Here is a tiny trained network, its code and every weight. The questions are about switching its units off for an input and a class, where a switched-off unit gives its printed mean instead of its output.

import numpy as np


def w(rows, s, z=0):
    codes = np.array(rows[::2]) - 128.0
    scale = np.full(codes.shape[1], s)
    scale[-1] = z or s
    return codes * scale


def norm(h):
    return h / np.sqrt((h * h).mean(-1, keepdims=True) + 1e-5)


def f(y):
    return y / 2 * (1 + np.tanh(0.7978845608 * (y + 0.044715 * y**3)))


def log_softmax(a):
    a = a - a.max(-1, keepdims=True)
    return a - np.log(np.exp(a).sum(-1, keepdims=True))


def net(x, mask):
    res = np.array(x, float).reshape(1, 3) / 4 @ E
    u = 0
    for l in range(4):
        y = f(norm(res) @ A[l][:, :-1].T + A[l][:, -1])
        res = res + np.where(mask[u : u + 4], y, B[l][:, -1]) @ B[l][:, :-1]
        u += 4
    return log_softmax(norm(res)[-1] @ U[:, :-1].T + U[:, -1])


A, B = {}, {}
E = w([
[40,207,30,104,52,132,138,165,104,107],'x0',
[160,125,10,255,117,92,183,74,129,114],'x1',
[133,92,92,146,123,66,68,167,225,124],'x2',
],0.0091)
A[0] = w([
[25,143,146,134,110,79,114,63,155,199,4],'0.n0',
[128,145,135,90,116,220,120,103,97,209,44],'0.n1',
[142,182,15,178,107,2,64,95,159,110,144],'0.n2',
[171,136,181,187,155,77,159,114,107,146,163],'0.n3',
],0.0061,0.0035)
B[0] = w([
[131,210,97,190,160,142,168,123,73,115,113],'0.n0',
[115,161,150,106,195,110,54,150,180,59,147],'0.n1',
[93,114,119,131,6,158,96,166,195,135,255],'0.n2',
[165,67,156,172,119,172,208,117,122,172,178],'0.n3',
],0.012,0.0068)
A[1] = w([
[236,157,87,183,222,27,165,93,220,74,46],'1.n0',
[3,203,145,125,141,114,44,112,114,158,50],'1.n1',
[133,195,118,207,111,34,127,192,194,104,73],'1.n2',
[94,146,122,117,118,151,79,141,152,162,1],'1.n3',
],0.0069,0.0026)
B[1] = w([
[102,150,66,169,139,178,117,108,6,170,148],'1.n0',
[116,174,91,118,153,152,163,48,107,132,252],'1.n1',
[132,91,81,162,83,146,49,119,144,145,226],'1.n2',
[109,127,116,173,177,88,179,70,103,112,160],'1.n3',
],0.013,0.0031)
A[2] = w([
[177,119,197,108,122,172,86,131,245,156,2],'2.n0',
[77,146,120,138,106,130,201,184,101,140,193],'2.n1',
[109,119,161,196,189,143,37,201,102,161,15],'2.n2',
[123,102,58,116,111,86,2,150,155,187,235],'2.n3',
],0.007,0.00092)
B[2] = w([
[156,111,146,106,229,60,178,141,61,117,224],'2.n0',
[125,151,200,179,133,121,20,161,135,139,153],'2.n1',
[108,132,96,94,147,78,233,164,80,170,140],'2.n2',
[82,218,2,184,57,103,160,119,115,145,254],'2.n3',
],0.011,0.0053)
A[3] = w([
[122,28,131,254,173,188,103,84,182,135,140],'3.n0',
[196,120,122,166,122,93,172,43,157,132,5],'3.n1',
[56,98,70,183,65,154,124,126,109,135,160],'3.n2',
[79,208,126,24,143,185,134,131,89,106,110],'3.n3',
],0.0078,0.0019)
B[3] = w([
[50,144,155,84,83,254,191,100,73,165,202],'3.n0',
[21,115,140,168,109,191,105,150,22,172,154],'3.n1',
[187,105,170,90,223,56,94,149,137,28,254],'3.n2',
[125,173,190,77,65,167,78,49,244,253,217],'3.n3',
],0.0098,0.0079)
U = w([
[207,88,226,47,238,82,156,150,114,123,78],'0',
[140,60,156,162,110,247,175,110,83,173,187],'1',
[165,181,175,162,151,157,94,146,113,54,4],'2',
[141,131,71,137,176,40,173,153,118,154,35],'3',
[117,199,185,69,121,177,63,67,219,171,245],'4',
[109,135,67,163,43,90,61,133,221,53,230],'5',
],0.012,0.0031)

Each question gives the input, the list of numbers given to net, and the class t.
The units are the neurons (one row each of A and B). Each row of codes is followed by its name. A weight is (code - 128) times the scale printed after its matrix; where a second scale follows, it is the last column's (A, B and U).
mask holds one flag per neuron, layer by layer. A switched-off neuron (its flag False) gives its mean, the last column of its row in B, instead of its output. The means were averaged over made-up inputs and are rounded, as every weight is.
A unit's drop is (log p(t) with every unit on - log p(t) with that unit switched off) / (log p(t) with every unit on - log p(t) with every unit switched off).
The circuit of an input: a set's keep is (log p(t) with only the set's units on - log p(t) with every unit switched off) / (log p(t) with every unit on - log p(t) with every unit switched off). Starting from the 12 units with the biggest drops (on a tie, the unit counted first), units are removed one at a time, each time the one whose removal leaves the highest keep (on an exact tie, the one counted first), for as long as the keep stays at least 0.8.
units of the circuit, in order: the units of the circuit, biggest drop first
most important unit: the unit with the biggest drop
k most important neurons: the k neurons with the biggest drops, biggest first
top k neurons in layer l: the k neurons of layer l with the biggest drops, biggest first
drop of u: that unit's drop, to one decimal
input [8,2,-5], class 4: units of the circuit, in order	[3.n3; 2.n3]
input [-6,-1,6], class 3: most important unit	2.n2
input [4,3,-5], class 4: units of the circuit, in order	[0.n3; 2.n3; 3.n3]
input [6,2,-4], class 4: units of the circuit, in order	[2.n3; 3.n3]
input [-4,-1,3], class 1: 4 most important neurons	[1.n0; 0.n2; 3.n2; 0.n3]
input [-3,0,-7], class 0: units of the circuit, in order	[0.n1; 1.n1; 2.n0]
input [-3,-8,-4], class 0: 2 most important neurons	[2.n3; 2.n0]
input [-6,-1,-1], class 1: 2 most important neurons	[0.n3; 3.n2]
input [-1,-4,4], class 0: 4 most important neurons	[0.n2; 1.n2; 2.n0; 1.n0]
input [-2,-7,6], class 0: 3 most important neurons	[2.n0; 0.n2; 1.n2]
input [-2,-6,5], class 0: 3 most important neurons	[0.n2; 2.n0; 1.n2]
input [-3,5,1], class 1: 2 most important neurons	[0.n3; 3.n0]
input [-7,-2,-1], class 0: 3 most important neurons	[2.n0; 2.n3; 1.n1]
input [-3,-3,6], class 3: most important unit	2.n3
input [5,6,-8], class 2: top 2 neurons in layer 3	[3.n2; 3.n3]
input [-5,4,5], class 1: top 2 neurons in layer 0	[0.n3; 0.n1]
input [-8,2,7], class 1: drop of 0.n3	0.6
